Each row has a class, written as a number after it.
[  1   8  -6   0 -21  -7  -3  -7  -6   4   5   4  -3   3  -4   6  11  -2
  -9   5  12  14  -8  -8  -8 -23  -1  10   6   0   6 -17   2   4  -8  -8
   9  -9   2   0   4   3   8] => 2
[ -8  11  -6  81  20  18  -6 -16 -49 -41  19  59   4  -2 -33 -14  21   6
  34  -6 -23  67 -20 -32 -40 -29  36  65  22  -6  35 -15 -19  -6 -28  12
  32   1 -48   8 -33 -35 -18] => 4
[ 15  25 -29  18  43  -4  11 -27   3  -3 -12 -54  -3  -9 -27   5   9  11
  -4  -4  22 -19   2   5 -11 -19 -19  23 -24  17   9   7  10  25 -23   3
 -16 -23  21  35   6  -4   3] => 0
[ 72  45 -68  20 -22 -14  27   1  11  37  37 -29   2   6 -71 -39  -6 -25
 -28  -4   1   5  -7  -7 -73 -13  73 -38 -11 -37  55 -11 -46 -30  61 -38
  13  10  53  42  46  13 -21] => 9
[  2   2  -1  -4 -18  -6  -3  -9  -6  10   7  -1  -5   7  -3  -2   6  -6
  -8   5   6  10  -7 -10  -6 -15  -8  13  12   0   5 -11  10   9  -4 -13
   7  -6   0  -1  -5   5   9] => 9
[ -1 -27  -3 -24 -27 -19 -14  15  21 -48  24   4   5  37  42  -4  36  15
 -24   5  -8   8  16 -60 -13   8  -2  -4  15  40 -23 -15   9  -7 -25 -20
  23 -17 -31 -26 -17  -5  21] => 1
[ -1   5 -12   2  -2  -3   2 -14 -10   7  -5   1  -2   9  -5  13   6  -1
  -7   5  21   3  -5  -1   8 -24  -4  12  12  -1   4  -8  12   8   0 -17
  23  -5  -3   6   8  -4   6] => 6
[  -1   20   -9   14   22  -31   -3   30   42    7  -47 -114    7  -20
   -5  -12  -50  -41   19    1    6  -13   12  -35   33   26    9  -56
   30  -21  -11    8    7   10   37   -9  -19   11   20   18   -9  -34
    2] => 8
[-54   4 -11  33 -28  43  12  46   8  15 -16  -2   6  -6  32  -8 -29  18
  25 -15  13  50 -44  14  17   4   9  25  12  40  43 -16  -8  19 -30  -8
   4  21 -27 -41   0  25 -11] => 4
[ -7  -6  12  28 -25  -7  12   6  11  42 -17 -26  15  -3  12  11 -15 -21
  60   5   6 -20 -31 -16  -1  25  17   6  41 -12 -20  42   0 -26  -8  24
 -18 -46 -58   3  22 -22  38] => 7
[ -8   6  12  -1 -22  -1   5   2  10 -12   3 -10   6 -11 -13 -31  17 -28
 -30   7   4 -12   7  13 -23 -23  -3  -4  21 -26  -7   6 -17 -10  25 -24
 -32   4  15  13 -10 -11   0] => 2
[ -1   4  -5  -5 -28  -7 -13  -9  -9   1  -1 -14  -9   4  -1   3  12  -3
  -7  10  12   8  -1  -9  -4 -17  -2  16  11   2   4  -9  18  19  -9 -14
   3 -13   2  -4   7  -9   0] => 2
[-27   7  26  54 -16 -11  21 -14 -12   5 -42 -77   8 -66  -3   0 -21 -25
  39  20   7 -41 -13  22  -5  16 -25   0  25  -7  -4  60  -6 -18  21   3
 -45 -14   3  24   7 -26 -45] => 0
[  3 -15 -48  16 -13  18  49  27   5  17  26 -25  26  -5 -21  11 -55 -15
   2 -43  16 -24 -14  60 -14   5  13 -42  18  -4   8  48  26  15   0  -9
   2 -48 -21  13  29 -26 -23] => 0
[ -9 -10  -5  16  19  27 -13 -24   3 -14  -4  22   4 -28  -6  15   3  54
 -20  12 -19  -4  12  -1  14 -25 -19  39 -17  35 -15  -4   4  -3  18  12
  43 -13 -19   5   4 -22 -10] => 5
[ -7   6  -6   1 -13  -4  13 -18  -6   4   2   5   1   2  -2  12   7   1
 -10   5  20   9 -15  -3  11 -24  -9   7  12  10   5  -8  11  13  -8 -10
  17  -6  -1   1  -2   3   3] => 6
[  0  -1   5  -3 -13  -2 -12  -5  -2  10   3  -8  -7   5  -2  -8   2   0
 -12   4   4   3  -5 -13   1 -14  -3  13   9   4   0 -10   2  11  -6 -11
   6  -5  10   4   3   1  14] => 9
[ 15 -27 -55 -14  41  21 -33  -3   6  13  65  88  33  62  11  14  16  27
  10  -5 -19  14  19  -4 -40  12  11 -27 -37  13 -22 -29  -2  -2  -8 -46
  55 -12  -2 -12  41 -12  -2] => 6
[ 31  -8 -31  42 -20  -3  25  17  15  30 -35  -1   4 -20  20  13 -59 -15
 -31  -6  45  -6 -17  27  38  31 -21  -2  15  23  17  11  25   0   7  -5
 -14  -8 -19  -2   8 -71  -9] => 6
[  7 -17 -37 -31   4  26  26  17  55  24  -2 -16  12   3  -2  -4  -2   9
  32 -13  15   9   3  18  26  -9   4   0 -12  34 -29 -14  23  34   4 -13
   0   4 -27  31  18 -42  -5] => 10
[ 54 -52   3 -22 -13  15  24  27 -16  16   5  47   7 -26  10  18 -28  25
  -2 -33  -1  -9 -23  63  11  26  19  20 -14   0 -47   9 -53 -20   8   1
 -16   7  -8 -30   0  31 -69] => 5
[ 11  -8 -39 -50  21 -34  20 -13  25 -76  35 -44  35   5   2   3  31  44
 -62   8 -16  25  15 -37  -9  58  26 -20  20  29  15  65  11  41   2 -36
  48 -22  74   7  21  27  -6] => 1
[-13  -2 -21  11 -29  -9 -17  -2  -6  -9  -9 -31  -2 -19  -7 -33  -3   0
 -43   7   4  -2   0 -13  -9  16  -4   7  33   7  25   1  -6  -1  13 -23
   3  -4  11  10 -13 -19 -18] => 7
[-22  -8 -17 -25  -3  19 -45  -6 -12 -28  11  31   7  12   6 -18  28  43
  -6  17 -28  -5   6 -15 -15 -22  31 -12   4  -9 -23   6  10 -30   1   8
  33 -27 -13 -18  21  24  39] => 1
[ -1   2  -1  -3  -6  -4  -8 -11   5  11  16  -3  -3   5  -7  -8   4  -1
  -8  12   2  14  -1 -14   1 -30   8  12  11   3  13 -10  14  28   0 -10
  18  -6   4   9  -4  -2   9] => 7
[  5  25 -41 -51   2  -3  -3 -43 -21  -7  27  -2  -9 -34  -3  77  14  37
  29  11  15   3  32 -10 -11 -59 -20  17 -55  40 -14 -47   4  -1 -11 -25
  51 -12  12  43  63  41  19] => 3
[-24 -40  32   4   0  -8 -30   2   5 -14  17  -3 -25  42  15 -23  23  15
  31 -18 -15   0  25 -27 -53  -1   1  41   6  17  12  13 -16  -2  -7 -25
  18   5 -12   5 -16  -6 -22] => 0
[ 22 -12  -8   4  25   2 -13  23   5  22   2  30  12   2 -19 -12  -2  13
   2   5 -39 -14   0  15 -10  23   8 -21 -16 -43 -21  27  14   8  15  28
   7 -59  -3   4  32  -6  38] => 8
[  0   6  -3   0   9 -10  -4 -11  -8   8  -3  -9 -14  -5  -4   1   8  -5
  -1  11  17   8   5   2   0 -21  -2  16  -1  -7   6 -18   8   6  11 -16
  15  -2  -1   3   8   2   6] => 3
[  8   9  15  -2 -52 -13  14 -13  -9  -4  20 -15 -19  -6  24  15  15   6
  -3 -14  16  15  -9   0 -27 -15   8  38  20  31  36 -55   1 -10 -30 -22
  -6   9 -32 -20   4  36 -30] => 10
[  7 -38 -38 -61  40   0  -2   1  10  39  10  31   8  49  52   4 -16  -8
  38 -19   2  36 -32  29 -14  26  40  14 -37  62 -29  -5  -3  23 -40  -7
  16  -7 -83 -32   2  31 -34] => 5
[-19  15 -13  23 -16  -9 -17   4 -11  22 -29 -65 -28   7 -27 -44  -3 -18
  11  -1 -12   2  18   4 -23 -15  26 -29  11  -3   8  18 -27 -14  17 -22
  22  25 -20  18  -4  27   5] => 6
[-38 -30  62 -15   7  12 -27  23  18   1   7  -4  16  12  27  -7  -5 -11
  -1 -11  -6 -45  -6 -19   4  13  29  24   8  28 -14  14 -38   2   1  -3
   5 -19 -43   2  35   4   3] => 7
[-14 -11   7  44  20  -7  -6  14  12  13  13   4 -14  -5  -1  -2 -24 -12
   7  -6   9  -2  -1  10  -8 -25 -26  22 -17  19  41 -11  19  54  12   9
  -7 -50   0  30   2 -26  12] => 3
[ 52  13  -6 -35 -14 -26  49   6  29  15  18 -33  -8   1  -3   8 -14   3
   2   3  30  -9   8   8 -10   9  -7  13  -9  20  30   2  35  27  31 -37
   0  -1   6  28  21 -18 -19] => 9
[  1   0  -2  -4 -14   2   2  -9  -4   5   6   1  -3   7   4   0   3  -4
  -4  -1  12   5 -12   0   0 -22   3  17  14   2  -4  -3  12  14  -7 -10
  -4  -8   8   1   1  -2  -3] => 1
[ -8  -2   6   4 -13  -1  -9  -8  -9  12   1  -7  -2  -5  -3   4  11   0
  -7   6  15  -3  -6  -2   3 -22  -2   7   5   5  -2  -9  12   4  -5 -10
  20  -7  -2  -1   6  -1   8] => 0
[ 14 -16 -26  17  -6  12   9  -1   1  29 -23 -11  -7   6  15  19 -11  -1
  16   8  28   3  19 -27  40  25  28   5  12  37  18  47   6   2   2   0
  19  -7 -16  16   6 -12 -19] => 4
[ -8 -11  26  27   4 -21  38  16  34  -2 -17  11  -9  16  42 -16  19  -1
  26  -9   4  -1  -4   7 -50  44 -23  24 -10  15  13  12 -26 -26 -30   6
 -47 -21 -97 -27  -1  17   4] => 3
[ 10   4  -2   1 -18 -13  -2 -15 -15   7  10  -2  -7  -2  -7   9   7  -2
 -16  10  10   5 -10  -4  -5 -14   1  15   9   1   1 -13   8  12 -12 -17
  19  -9  -4   6   9   5  -2] => 8
[  3   4 -31  17 -35  22  44  28  20  19  -8   9  19  18  11  11 -10 -13
  55 -18  24 -32 -26  15 -18  -6   2 -37 -15  15 -17 -21 -44 -44 -19 -12
 -45  29 -64 -11  28  25 -38] => 1
[  0   2   6 -19 -10  -2  -6  -7  -6   8   6  -4  -2   1  -4  -5   8  -3
 -13   8   8  -1  -5  -7  -7 -13  -1  22  10  -8   1 -12   6   3  -5 -12
   7  -4   6   6  15   7   5] => 9
[ -9   6 -12 -18  -9  -8   2 -11   1   1  -1  -5   1   8  -2   2  12  -1
 -13  10  16   5  -7 -11   7 -21  -3   7  14   5   3 -24  12   6  -6 -10
  18  -2   4   7   5  -4   6] => 6
[-46  -7  15 -44  24  14  -5  12  -1 -24  20  23  10  -6   7  -1  22  28
 -47   8  12 -20  17  13  16  31 -15  29  16  13  15 -21  18   5   3  -9
  26 -17 -13   4   8   5  61] => 0
[-14  15 -32  66 -16  23  18  19 -33  29  -5 -85   9  -7 -48  27 -29 -33
  66 -10  -8  -1  20  20 -10  14 -20  42  45 -15  30  17  33  46  12 -32
 -18 -22 -11  36 -14 -30 -47] => 9
[ 16   0 -14  14  11 -12  -6  21  -1  15 -18 -22 -30 -16  10 -16 -17   2
   0   9   6  10  20 -10   4   9 -11 -10 -35  19  17 -20 -19  16  24 -30
  16   8  40  15  31 -13 -10] => 9
[  8  -5  15 -12  -1  -2  10  30   2  -3 -30   0 -69  40  12 -39   7   8
  23 -14  23  10  24 -22 -20  11  13  80 -33  22  39 -30 -57  25   0  -7
 -32  10 -61  27  -1  -5 -13] => 5
[ -6 -19 -15  26 -20   8 -29  22  32  -1 -13 -16  13  -9 -17   8   1   1
   5  28 -31 -18  21  11   4  14 -10 -14   3   4 -16  33  26   3  14  27
 -13 -19 -11  -4   3 -12  55] => 4
[  3   5  -1   0 -24  -6  -4 -11   0   6  12  -1   5  -1  -1  -1   0  -8
 -25  14  14  21 -13 -12   0 -23  16  11  13   7   6  -6  -1  15   1  -9
  20  -6  -2   8  11  -3   9] => 5
[ 30  -8 -48   2  15   3  -3   4 -49 -36  42  18 -11  10   8  33 -15  69
  20  13  15  13  30  -3  -4  -5  32  -6 -18  14  17   0  -6 -23  -1 -23
  68  -5   3 -12  19  44  -1] => 3
[-14 -12  16   2   8  -3   1   7 -10 -13 -11  19 -17   5  36 -26  -4   3
 -36  14 -26   0  18   1   0  34  17 -28  -7   8  -3  20 -29 -14 -12   1
  10 -15 -21 -19  25   7   8] => 8
[-23 -27   6  29 -39  -3 -26  19   9   3 -19   2   9  -1  13 -16  35  -4
  -4  10 -15 -31  -8  11 -36  27 -26   5   2  20 -15   0 -22 -28 -17  -8
 -24 -10 -44 -23  16   7 -13] => 2
[-24  -5  37  -9  31  38  14  -7  23  12  39  31  27  22 -57  12  12  -6
  46 -41   2 -35   4  50 -31  -6  52  25   1  16 -25  16  26 -20   6  28
  21 -32 -97  23  22 -30  47] => 0
[  9 -17  -5 -11  -9   7 -11   0  -7   2  10  25   6  44  14  27  23  16
  25  18   2  26   0 -19   1  12  12  27 -28  29  11   3  21   3  29 -17
  58  -1   3 -15  21  -9 -24] => 10
[  5 -21 -24  -6   9 -17  -5  -7 -18 -11  16  -4 -33 -17  15  10 -26  13
  21  -5   7   3  -5   5  -3   6   8  18  -3  27  -4  -6   6  12   9 -15
  15  -6 -29 -19 -13   5  -8] => 1
[ -5 -11  24  -6  40   7  16  25  14   5 -17   8 -24  57  12  -2   5  -2
  48 -15  -3 -42   9  29 -15  29  27 -11 -28  -8 -31  19  -6 -24 -12  39
 -24 -53 -73 -27  40 -15  76] => 0
[ -4   7  -9  -7 -18  -9   0  -8  -7   6  -2  -4   1   6  -3   0   6  -1
  -6  10   9  10 -11  -4   0 -25  -6   1  14  -4   2 -17  15   5 -14  -4
  16  -5   5   4   7   0   3] => 6
[-20  24 -10   9   1  12  10  -3  -3  19 -42 -46 -10 -29  -4 -12  -5 -33
  40  -1  20 -26  19  10  20 -33 -24 -56   6  -7 -24  22  24 -19  24 -10
 -19   0   1  23  -7 -23   0] => 4
[-22  21   1  -6 -13 -22  -8   1 -14  15 -33 -13  -3 -22  37 -34   9 -60
   0  35 -21   2   0 -11  -5  24 -27 -55   6 -27   8  23  31  -1  17  13
 -53 -25   7 -26 -22  12  10] => 5
[  1   4   7  -8 -10  -5  -6  -6   3   0   6   1   1   4  -1  -9   5   8
 -13  14  11  12  -8 -13   5 -15  10  17   7   9  15  -7  11  18   0  -6
  20  -6   2   6   8  -8   8] => 7
[ 10  -1 -41   0 -11   2  -3  28  13   1 -31 -32   7 -23   8 -34 -18 -22
  -7   6  10  17  -4  17  25  31  17 -60  -4  13 -22  27  18   5  15   7
 -27 -10  27 -18 -14 -20  14] => 5
[-13 -15 -35 -57  18   4 -14  -9  -6   5  11  18  39  -1  15  24  -1 -32
  13  -5 -26 -11  -1 -10  -4  19  -5 -33  11  -7 -65  -2  22 -47  -1  12
   7 -34 -25 -18 -15   0  26] => 9
[  3   4   8   0 -24  -5  -9  -9  -7  13   3 -11  -7   2   8   1   5  -4
  -6   8   8   2  -6 -17  -4 -17   2  24  11   5  -7 -14  -1   1 -12  -8
   2  -7  -2   4   8   2  -3] => 1
[  4  59 -31   1  32 -18  49  19  31  13 -52 -43  22 -40   5  26 -13 -35
  19  -2  19  32  -5  -4   6  26  31 -34  -9  -8  27 -20  10 -26  34   0
   5   0 -22  -6  53  11  14] => 1
[-36 -32  47 -22  -3  -4 -10   4  -4  -1  27  18 -33  31  33  -9  -7  14
  10 -19  -7 -11  -7 -14  -9   6  12   5 -22  50  12  23 -18  10 -11   5
  35  -4 -15 -22   1  30  17] => 0
[-31 -14  40  14  57  -1 -21  -3  18   0  26  44  -2  -2  41  30  -9  31
  57  13  17  18 -14 -42  -4 -14  -5  74  -5  17   8 -26 -38   2 -64  28
   7  16 -63   8   7  47  65] => 4
[ -4   3  -7   5 -11  -8   5  -8  -1  10   0 -18  -2  -5   0   7   8  -3
  -6   9  14   4 -12  -9  -1 -18 -10   5  -1   6  -5 -10   1   3 -11  -7
  12  -9   7   1   7  -4  15] => 0
[-80 -10  38  13  45  42 -28 -21 -21   3  15  16  -1  19  16  10   4   8
  36 -11 -18  -5   6 -14  -1 -35   0  39  16  10 -11   6  12  -9 -16   7
  45 -11 -44 -19 -14   3  23] => 0
[ 13   8 -10 -11  -6 -11   6 -15 -12  -1   8  -3  -1   5  -3  11  10   1
 -15   4   7   7 -10 -10   5 -12   5   6  13   3   1 -14  12  12 -10 -13
  12 -10  15   3  -5   8   0] => 8
[ 16  16 -17   7 -19 -12 -18  27   7  16 -38 -31   9 -24  15 -43 -12 -21
 -14   0  14  44 -12   3   6   6  22 -30   2   3  12 -13  18 -12 -21  16
 -19  -3  49   1   0  -9   1] => 3
[ -1   8  -9  -7 -22 -12  -7 -16  -4  15   6 -13 -10  -2  -4   2   9  -6
  -2   5  21  13 -11  -9  -1 -29  10  12  23   1   5 -21  12  13  -6 -11
   6 -14  -5   4  -4   2  13] => 2
[  4   5  -5   2 -12  -7  -3 -12 -10  12   6  16   2   3  -3   0  14  -5
 -12   6  16  10 -11  -5   0 -22  -3   8  13  -2   7 -21   8   6  -6 -18
  15   0   1   4   1   1   1] => 6
[ -2   5   2  -9   8   3  -9 -19 -11  14  10   2  -9   4  -4   0   7   0
 -10   1   5   2  -1   1   2 -23  -4  23   8  -5  -4 -16  17  15  -7  -4
   6  -8  16   4  -1   5   1] => 1
[ -1   6   9   2 -16  -9  -9 -19  -7  -3  10   1  -2  -6  -7  11   5   9
  -6  17  19   2  -7 -15   2 -29  -8  28  14  -2  11 -24   9  12  -6 -10
  12  -2  -3   6   5  -1   4] => 7
[-44  11   5  22 -49  32 -13  26   8  -2 -13  -5  38  16  20 -40  24 -13
   5 -12  -4   2  -8 -13 -22   4  -6 -17  55 -21 -14   2  -1 -23 -26 -26
 -43 -14 -23  -7  -4 -15   5] => 1
[-10  41 -20   1  53  10  22   3  14  -3 -18 -61  15  19  -5 -37   7  11
  -5  -5   1  52  10 -19 -24  42  43  60  38 -25  50  39 -21   5   6 -39
   1  34   2  13 -26  16  21] => 0
[ -2   3  12  -5 -15  -1  -2 -11 -11   2  12  11 -12   3  -5  -2   4  -2
 -15  -1  14  -1 -10   4  -2 -26  -9   9   5   0   5  -8  18   9 -12   1
   9 -12   1  -3   1  -5  -2] => 4
[-19  52  -6  83 -81  29 -27  25 -13  -2 -28 -12   6 -10 -27 -36  19  -3
 -10  56  -9  65  18 -55   2  -8   0   0  14 -33  64 -35  -8  18  28 -47
   3  63  28 -19   5 -12 -22] => 9
[-36 -19  20  13  54  48  25  -2 -33   0 -18  75  12 -21  27  46  -5  50
  59 -28  24  -9 -19  18  36 -21 -24  43 -25  48 -28  -3 -38 -49  11 -25
  72  43 -54  -8  11  13 -39] => 6
[-53 -13  12  73  27  36  28   9  10  45   6 -60 -13  -9 -15  -2 -12 -26
  76 -12 -27  34   0  70 -26  11   4  75  29 -14  21  65 -14  73  21 -28
 -36 -19   1  21  -1   7  18] => 10
[-64  -2  38  13   3   1 -12  16 -15  -4  17   1 -15 -28 -12  -7  -3   3
  39 -31 -16  -1   3 -26  -6  32 -41   9  17   8 -11 -28 -15 -11  -7   7
  11  10 -26  -4 -53  21  31] => 8
[  8  17 -24  47 -32  -8  21  -3  21  16 -17 -26  23 -38   1  23 -35 -26
  -8  -3  20  21 -19 -22   7  12  -7   8  37   2  15  21  34 -15  15  -5
   6  -6 -37 -14 -13 -42   2] => 6
[  5   2 -16  -7   2 -11  -5 -17 -15  -3   2  10   3   7  -7   7  18   3
 -16  17  11  -1  -7  -6   7 -28 -16   1   3   0  -3 -10  14  10  -3 -14
  25  -4  16  10   2   0   6] => 6
[  6  -3  29  49   7  48 -11  26  -7 -10   1  -9  30   8  -2  21 -29  20
  29 -19 -28  -6 -15  15   6  -3  17  61  12 -18   2  16 -15  51 -18   1
 -46  -7  -6 -27  11  -1 -57] => 5
[  4   2  -6   3 -18  -6 -16  -8  -8   9   6  -4   6   7  -7   6   3  -1
  -9   9   9   2  -7 -11   2 -20  -8   5  13   0   5 -11  13  16 -11 -14
  17  -2   8   7   9  -6   6] => 7
[  3  -3 -11  -7 -11  -8 -11  -7  -9   8   3  11   2  -3   3   4   3  -2
 -26  15  16   1  -4  -1  15 -10  -5  -3  12   1   4  -9  21   9  -2 -12
  21  -4  11  -2   7   0  12] => 6
